Each row has a name. After each piece below comes the name of the row it's from, unless a question asks for something else. Each question is about the rows just above it. Places in a row count from 0.

Columns, left to right: G C K X R E F
[126 120 112 129 133 114 134] : Zufus
[ 96 156 144 139 158 117 114] : gozo
[123 212 125 114  29 163 144] : zifi
[164 100 123 118 130 121 137] : buta
[116 147 115  89 112 117 102] : Mure
[151 155 178  92 143 122 150] : labut
[ 92 177  98 227  85 126 157] : bevak
[ 88 154 150  85 145 118 117] : gaz
[101 116 135 111  97 106 128] : Fud
[ 99 146 111  90  96 144  99] : Pap
Row and place of [122] in the named rows:	labut, 5
Where does [ 91 177  98 227  85 126 157] differ from bevak, and what was there?	0, [92]
Which column holds this, read top down? [101  99]	G
Changed gozo: [ 96 157 144 139 158 117 114]. Place and old value:	1, [156]
The one value in bevak and gaz:	[85]
Which value is in both Fud and Mure?	[116]

Columns, left to right: P Y N H M B
[146  51 233 131  76  40]  Zufus
[168  51  77  50 199 233]  gozo
[145  70 168 132 192 233]  bevak
The one value in Zufus and bevak:	[233]
Which column holds [233  77] top down?	N
Which value is in both bevak and Zufus?	[233]

Columns, left to right: Q J D Z L A
[114 114 142 130 124 117] -> bevak
[105 114 143 130 124 117] -> gaz
[115 120 131 113 126 122] -> labut
[ 46  78 175 136 114  93] -> zifi
[114 120 136 129 126 122] -> Pob
Which value is in both zifi and bevak?	[114]
The one value in Pob and gaz:	[114]
[114 105] is in which column, read top down?	Q
[142 143 131] is in which column, read top down?	D

Columns, left to right: S U T W
[165 152 153 118]  gaz
[128 129 128 128]  zifi
[126 127 125 129]  Pap
[135 125 150 126]  buta
[119 118 131 131]  Pob
[140 123 159 125]  vaga
[137 130 140 126]  bevak
[128  89 219 127]  Mure
One entry of bevak was changed: [137 130 141 126]. Where, and from what?	2, [140]
Where in the named rows is [150]?	buta, 2

Columns, left to right: gudev Lene dutu botev budi vop
[ 55 176  51 135 174  99] : Pap
[ 55 101  51  67 186  99] : buta
[ 55 101  51  67 186 101] : Fud
[137 234 105 189 157  61] : labut
[ 50 144 149 104 110 132] : Pob
Where does [ 55 176  51 135 173  99] differ from Pap, and what was there?	4, [174]
Row and place of [189] in the named rows:	labut, 3
Changed Fud: [ 55 101  51  67 186 102]. Place and old value:	5, [101]
Which column holds [137  50] top down?	gudev
[55 55 55] is in which column, read top down?	gudev

Columns, left to right: megug Mumez Geden zigog tumu
[ 82 164 139  75 193] : gaz
[ 44 149 120 166 112] : zifi
[118 133 138 121 169] : Mure
[118  90 138 233 169] : Pap
[ 79 161 195 116 130] : Fud
[162 203 161 109  87] : labut
[173 213 134 108 142] : Pob
[155 187  97 111 158] : buta
[111  92 140 174  26] : bevak
[ 80 127 175 102 101] : vaga
[181 207  90  95  99] : Zufus
[120 138 138 195] is in which column, read top down?	Geden
Where in the named rows is [134]?	Pob, 2
Which column holds this, read top down? [175  90]	Geden
Changed bevak: [111  92 140 175  26]. Place and old value:	3, [174]
[116 109 108 111] is in which column, read top down?	zigog
Changed labut: [162 203 162 109  87]. Place and old value:	2, [161]
Which column holds this, read top down? [173 155 111  80]	megug

Columns, left to right: beziz Baro Sitef kop godov Vasap zarev sarib mekul
[144 144 130 160 149 155 176 110 138] = Pap
[134 168 106 213 126  95  96 114 145] = bevak
[102 108 126  89  93  79  44 155 110] = labut
[134 168 106 213 126  95  96 114 119] = gozo
[144 144  44 160 149 155 176 110  95] = Fud
Where do [102 108 126  89  93  79  44 155 110] appear?	labut
Which column holds this, read top down? [ 95  79  95 155]	Vasap
Shared by Fud and bevak:	[95]
Row and place of [89] in the named rows:	labut, 3
[155  95] is in which column, read top down?	Vasap
One entry of Pap was changed: [144 144 130 160 149 155 175 110 138]. Where, and from what?	6, [176]

Columns, left to right: lus vuful Bel Rino Limog kire
[149 137 148 114 137 156] -> Pap
[120 131 162 142 166 136] -> Mure
[156 123 123 129 150 135] -> bevak
[ 63 106  87 223  62 158] -> buta
[152 115 161 152 123 199] -> Fud
[130 133 109 126 120 120] -> Pob
[141 146 119 126 176 136] -> Zufus
[144 122 126 140 165 181] -> zifi
[156 157 131 104 115 142] -> gozo
[102 147  97 130 161  96] -> labut
[ 86 101  80 181 108  98] -> gaz
[ 69  74  77 141 182 126] -> vaga
Shared by gaz and zifi:	[181]
[80] is at row and place	gaz, 2
[130 133 109 126 120 120] is in which row?	Pob
[114] is at row and place	Pap, 3
One entry of labut was changed: [102 148  97 130 161  96]. Where, and from what?	1, [147]
Which column holds [156 136 135 158 199 120] top down?	kire

Columns, left to right: Torak pami Falol ligaz Tol Kitod Miv Tota ker
[192  41 214 114 118 144 115 108  89] -> Fud
[166 161 100 180 126 195 122 115  89] -> gaz
[ 77 180  57 129 138 109 129 139 162] -> Mure
[ 86 118 138  83 138  59 100 141 168] -> vaga
[152 170  90 184 123 200 126 123  99] -> Pap
[166 161 100 180 126 195 101 117  95] -> labut
[114 180 129  83 184] is in which column, read top down?	ligaz
Where does [192  41 214 114 118 145 115 108  89] differ from Fud, and what was there?	5, [144]
One entry of gaz was changed: [166 161 100 181 126 195 122 115  89]. Where, and from what?	3, [180]
Shared by labut and vaga:	[100]
Which column holds [115 139 141 123 117] top down?	Tota
Which value is in both labut and Mure?	[180]

Columns, left to right: zugob pupub pog vedi bon tolak Mak
[143 142 181  89  79 129 119] -> zifi
[ 22 114  89  26 132 115 122] -> Pap
[186 150 115 181 148 131 118] -> gozo
[149  82  90  76 157 167 100] -> buta
[ 51 137 100  57 128 104  68] -> gaz
[151 134 167  93  75 150 171] -> Mure
[129  81 123  82 125 107 162] -> labut
[166 104 116  76 168 131 171] -> bevak
[145  79  78 108 174 169 168] -> Pob
[167 108 115 140 152 143 173] -> Zufus
[ 22 114  89  26 132 115  89] -> Fud
[167 141 125  81 154 138 113] -> vaga
The one value in Zufus and buta:	[167]
Shared by labut and buta:	[82]
Which row holds [145  79  78 108 174 169 168]?	Pob
Which value is in both Mure and vaga?	[167]

Columns, left to right: naleb nuki Puvit podi rog Lepap rin Daret doku
[ 71 100 159 153 121 144 134 125 192] = Pap
[172  38 200 209 101 212  83 152 215] = Pob
[147 139 130 155 105 120 153 175 194] = zifi
[ 85  91 169 143 115 139 149 143 213] = labut
[188 188  52  95 169  61 178  86  51] = gozo
[ 52  78 167 193 173 160 109 169 221] = buta
[189 189  94  62  91  71 185 173 147] = Zufus
[ 31  64 185 210 196 165 112 200 213] = Mure
[188 188  52  95 169  61 178 121 170] = vaga
[189 190  72  73 126 108 166 194 212] = Fud
[188 188  52  95 169  61 178 146  51] = gaz
[189 190  72  73 126 108 166 103 142] = bevak
[105 115 169 173  91 196 169 126 169] is in which column, read top down?	rog
Where in the named rows is [160]?	buta, 5
Which column holds this, read top down? [155 143  95 193  62 210  95  73]	podi
Where does [ 31  64 185 210 196 165 113 200 213] differ from Mure, and what was there?	6, [112]
Shared by buta and Zufus:	[173]
Which value is in both gozo and labut?	[169]
Changed Zufus: [189 189  94  62  91  71 186 173 147]. Place and old value:	6, [185]

Columns, left to right: tane Kefek tibe rida giz Vupa kulid
[161 125 121 128 134 157 125]  bevak
[121 137 193 140 108 123 159]  vaga
[122 161 172 117  97 139 148]  Mure
[149 147 195 118 121 160 152]  Pap
[122  81  42 158 157 113 131]  gozo
Where does [121 137 193 140 107 123 159] differ from vaga, and what was there?	4, [108]
[159] is at row and place	vaga, 6
Which column holds [123 139 160 113] top down?	Vupa
Which column holds [140 117 118] top down?	rida
Which column holds [147  81] top down?	Kefek

Columns, left to right: rureb budat libe defe rifas Tam rud kupid suvat Fope
[ 67 143 189  63 137  75 110 133  66 111] = Zufus
[ 47 117  71  73 155 174 180 125  71  82] = vaga
[ 54 114  71  94 157 174 179 126  77  92] = Fud
[ 97 153 199  98 130  68 101 141  81 116] = bevak
[ 74 148 194  69 134  72 106 135  70 110] = labut
[ 53 115  73  91 158 172 177 126  73  89] = buta
[ 53 115  75  95 158 170 176 127  73  91] = Pob
[ 79 160 193  63 128  75 114 144  66  97] = zifi
[ 85 165  71  73 124  84 122 149  72  92] = gozo
[ 97 153 199  98 130  68 101 139  83 118] = gaz
[ 90 153 200 100 126  72 104 140  92 121] = Pap
[ 85 165 186  73 124 170 181 127  67  77] = Mure
The one value in Pap and labut:	[72]
One entry of Pob was changed: [ 53 115  75  94 158 170 176 127  73  91]. Where, and from what?	3, [95]
[110 180 179] is in which column, read top down?	rud
One entry of labut was changed: [ 74 148 194  69 134  72 106 134  70 110]. Where, and from what?	7, [135]
Changed Mure: [ 85 165 186  73 124 170 180 127  67  77]. Place and old value:	6, [181]
One entry of bevak was changed: [ 97 153 199  98 130  68 101 141  80 116]. Where, and from what?	8, [81]
Which column holds [160 165 153 153] top down?	budat

Columns, left to right: dunu sizor Biv gadil Pupo sug
[ 82  32 191 126 104  86] = Pap
[ 82  32 191 136  98  41] = Fud
[ 82  32 200 126 104  86] = bevak
[ 82  32 191 114 104  93] = gozo
[ 65 100 106 131 125 186] = vaga
Changed Pap: [ 83  32 191 126 104  86]. Place and old value:	0, [82]
Which column holds this, read top down? [32 32 32 32]	sizor
Changed vaga: [ 65 101 106 131 125 186]. Place and old value:	1, [100]

Columns, left to right: muso rut Som mugu Sig bef kib Vilog
[193 136  72 222  90  28 142 153] : bevak
[193 136 131 222  90  28 142 142] : Pap
[154 156 230  56 133 196 213 130] : labut
Which row holds [193 136  72 222  90  28 142 153]?	bevak
Row and place of [230] in the named rows:	labut, 2

Columns, left to right: nade fonam ror Botet zil
[ 67 138 120 124 118] -> gaz
[182 145 163 107 120] -> Pob
[224 123 152 122 150] -> zifi
[101 167 176  96  92] -> vaga
[ 82 121 107 141 130] -> Zufus
[177 175 159  88  77] -> Mure
[ 38 120  91 144 127] -> Fud
[215 122 153 122 149] -> Pap
[210 125 152 124 134] -> labut
[121  93  89 164 164] -> bevak
Changed zifi: [224 124 152 122 150]. Place and old value:	1, [123]
Which column holds this, read top down? [123 167 121 175 120 122]	fonam
Which column holds [ 91 153 152  89] top down?	ror
Where in the named rows is [88]?	Mure, 3

Columns, left to right: luter kaze ged dirok deget Mab Fav
[132  98  87 101  96 108 107] : gaz
[156  89  83  92  99 116 110] : Pap
[156  89  83  92  99 116 151] : Zufus
Which column holds [110 151] top down?	Fav
Which column holds this, read top down? [87 83]	ged

Columns, left to right: zito zadi paro geve
[ 77  76 169 133]  Zufus
[110 214 127  76]  vaga
[148 209 151 157]  gaz
[ 92 133 141 163]  zifi
Shared by Zufus and vaga:	[76]
[214 209] is in which column, read top down?	zadi

Columns, left to right: Tis luv pezu Vako Rusu kes
[ 48 159 109 197 166  76] = buta
[ 95 195 140 180 148 160] = gaz
[134  83 120 133 138 195] = Pap
[111  80 127 139 133 133] = labut
Which column holds this, read top down? [160 195 133]	kes
Shared by labut and Pap:	[133]

Columns, left to right: duvop volin refov gima
[119 158  74  86] = Zufus
[126 150 133 169] = gaz
[113 134 105 109] = Pob
[127  51 105 123] = buta
[167 151 132  81] = vaga
[ 96 142 177 123] = bevak
[146 152 101 126] = gozo
[132 139 152 100] = zifi
[158 131  51  45] = labut
[188 142  83  59] = Mure
[152 109  67  73] = Pap
[116 184 173  97] = Fud
Which column holds [150 134  51 151 142 152 139 131 142 109] top down?	volin
Changed labut: [159 131  51  45]. Place and old value:	0, [158]
Where in the named rows is [133]?	gaz, 2
The one value in Pap and zifi:	[152]

Columns, left to right: puvem bab Kazu dezo
[115  93  93  99] = zifi
[ 98 203 134 162] = bevak
[117 147 205 211] = gozo
[122 154 203 204] = Zufus
[155 136 154  99] = gaz
The one value in Zufus and gaz:	[154]
[205] is at row and place	gozo, 2
[204] is at row and place	Zufus, 3
Which value is in both zifi and gaz?	[99]
Changed gozo: [117 148 205 211]. Place and old value:	1, [147]
Which column holds [ 98 117 122 155] top down?	puvem
[162] is at row and place	bevak, 3

Columns, left to right: Nuf Zolen tifaz pas vibo Givuf genet fafo kub dogi
[158 150 170 150 136 173 149 125 162 120]  vaga
[121 108 108 136 131  84 144 148 107 124]  Pap
[ 43 184 133  24 142 167  73 100 143 136]  Mure
[ 85 148 145  73 117 163 106  78 150 122]  zifi
[135  87 151 165 129 109 122 145 121 158]  buta
The one value in vaga and buta:	[158]
The one value in Pap and zifi:	[148]
The one value in zifi and Pap:	[148]
Row and place of [24] in the named rows:	Mure, 3
Changed vaga: [158 150 170 150 136 174 149 125 162 120]. Place and old value:	5, [173]

Columns, left to right: kisir vab Ref kurol talam gegu zile
[ 58 136 137 132 126  31 106] -> gozo
[ 58 112 126 118 113  99 122] -> zifi
[ 53 121 128 121 118 102 102] -> Pob
[201 140 128 128 137 149 141] -> Pap
The one value in Pap and gozo:	[137]
Which column holds [121 140] top down?	vab

Columns, left to right: bol nevip moki sapi Dar
[128 115 156 166 116] : Fud
[120 126 175 175  81] : zifi
[121 147 128 114 100] : Zufus
[127 129 131 131 122] : Pap
[118 178  83  47 101] : gozo
[119 150 130 113  93] : Pob
Changed Pob: [119 150 130 113  94]. Place and old value:	4, [93]
Changed gozo: [118 178  83  47 102]. Place and old value:	4, [101]
Row and place of [121] in the named rows:	Zufus, 0
[129 178] is in which column, read top down?	nevip
Which column holds [175 128] top down?	moki
Which column holds [ 47 113] top down?	sapi
Changed Pap: [127 128 131 131 122]. Place and old value:	1, [129]

Columns, left to right: gesip feg gosip pibo Gobuk
[195  84 191 109 169]  zifi
[ 78 144 101 178 108]  Pap
[204  80 209  57 157]  Zufus
[112  95  93 207 111]  labut
[136  52 191 181  75]  Pob
[163 184  97 166 145]  Mure
[155 156 146 111 118]  bevak
[125 156 208  69 158]  vaga
[ 95  84 191 109 169]  buta
[ 40 132 156 199  47]  gaz
One entry of vaga was changed: [125 156 208  68 158]. Where, and from what?	3, [69]
[178] is at row and place	Pap, 3
Which column holds this, read top down? [125  95]	gesip
Which column holds [191 101 209  93 191  97] top down?	gosip
The one value in bevak and gaz:	[156]
Where in the named rows is [80]?	Zufus, 1

Columns, left to right: pamo Pab buden fif goba
[119 131 137 108 114] -> Mure
[ 98 149 156  95 103] -> vaga
[101 142  89  97 104] -> Pap
[ 90 149  89  95 162] -> gozo
[120 143 143 103 104] -> Fud
[ 85 204 210  90  89] -> Pob
[137 156] is in which column, read top down?	buden
Which value is in both Pap and Fud?	[104]
Row and place of [162] in the named rows:	gozo, 4
Where does [119 131 138 108 114] differ from Mure, and what was there?	2, [137]
[131] is at row and place	Mure, 1
The one value in gozo and Pap:	[89]

Columns, left to right: ruge Bune lir pitul led beku peb gub Labi
[ 96 157 111  92 144 152 155 149 170] -> gaz
[207 208 116 153 127 206 165 149 207] -> Pob
[207 208 116 153 168 176 160 154 154] -> Fud
[141 150 148 162 111 190 148 117 184] -> Mure
[141 150 148 162 111 190 133 117 184] -> Zufus
[181 114 142 178 204 172 133 116 199] -> gozo
Which column holds [150 150] top down?	Bune
Where does [207 208 116 153 126 206 165 149 207] differ from Pob, and what was there?	4, [127]

Columns, left to right: nutop Nozot luva rire votiv ras Kavoz meti
[143 150  93 214 219 183 180  72] : gozo
[ 57 150  93 214 219 183 180  72] : Pob
[105 128 138 190 191 103 137  91] : buta
Row and place of [191] in the named rows:	buta, 4
Where in the named rows is [137]?	buta, 6

Columns, left to right: zepa ped Sedu Nodi luzi muvu Nidos
[ 93 142 132  62 159 214  73]  Pob
[180 139 104 178 102  37 184]  Pap
[122 186  92  60 136  74 169]  Fud
[106 143 178 142 140 218  80]  gozo
[139  75 167 193 108 174  95]  Zufus
[157  99 116 206  90  62 184]  Mure
[ 92 196  91  50 143 177 138]  vaga
[140  80 186 194 122 202  80]  buta
[ 96 182 105  42 157 159 100]  zifi
[167  63 146 226 102 120 150]  labut
[105 173  96  41 143 104 122]  gaz
[114 182  93  85 130  50 167]  bevak
Which column holds [139 186 143  75] top down?	ped
Which column holds this, read top down? [142 139 186]	ped
Which value is in both gozo and Pob?	[142]
Which column holds [ 80 100 150] top down?	Nidos
One entry of Mure was changed: [157  99 116 206  89  62 184]. Where, and from what?	4, [90]
Which column holds [150 122 167] top down?	Nidos
Row and place of [194] in the named rows:	buta, 3

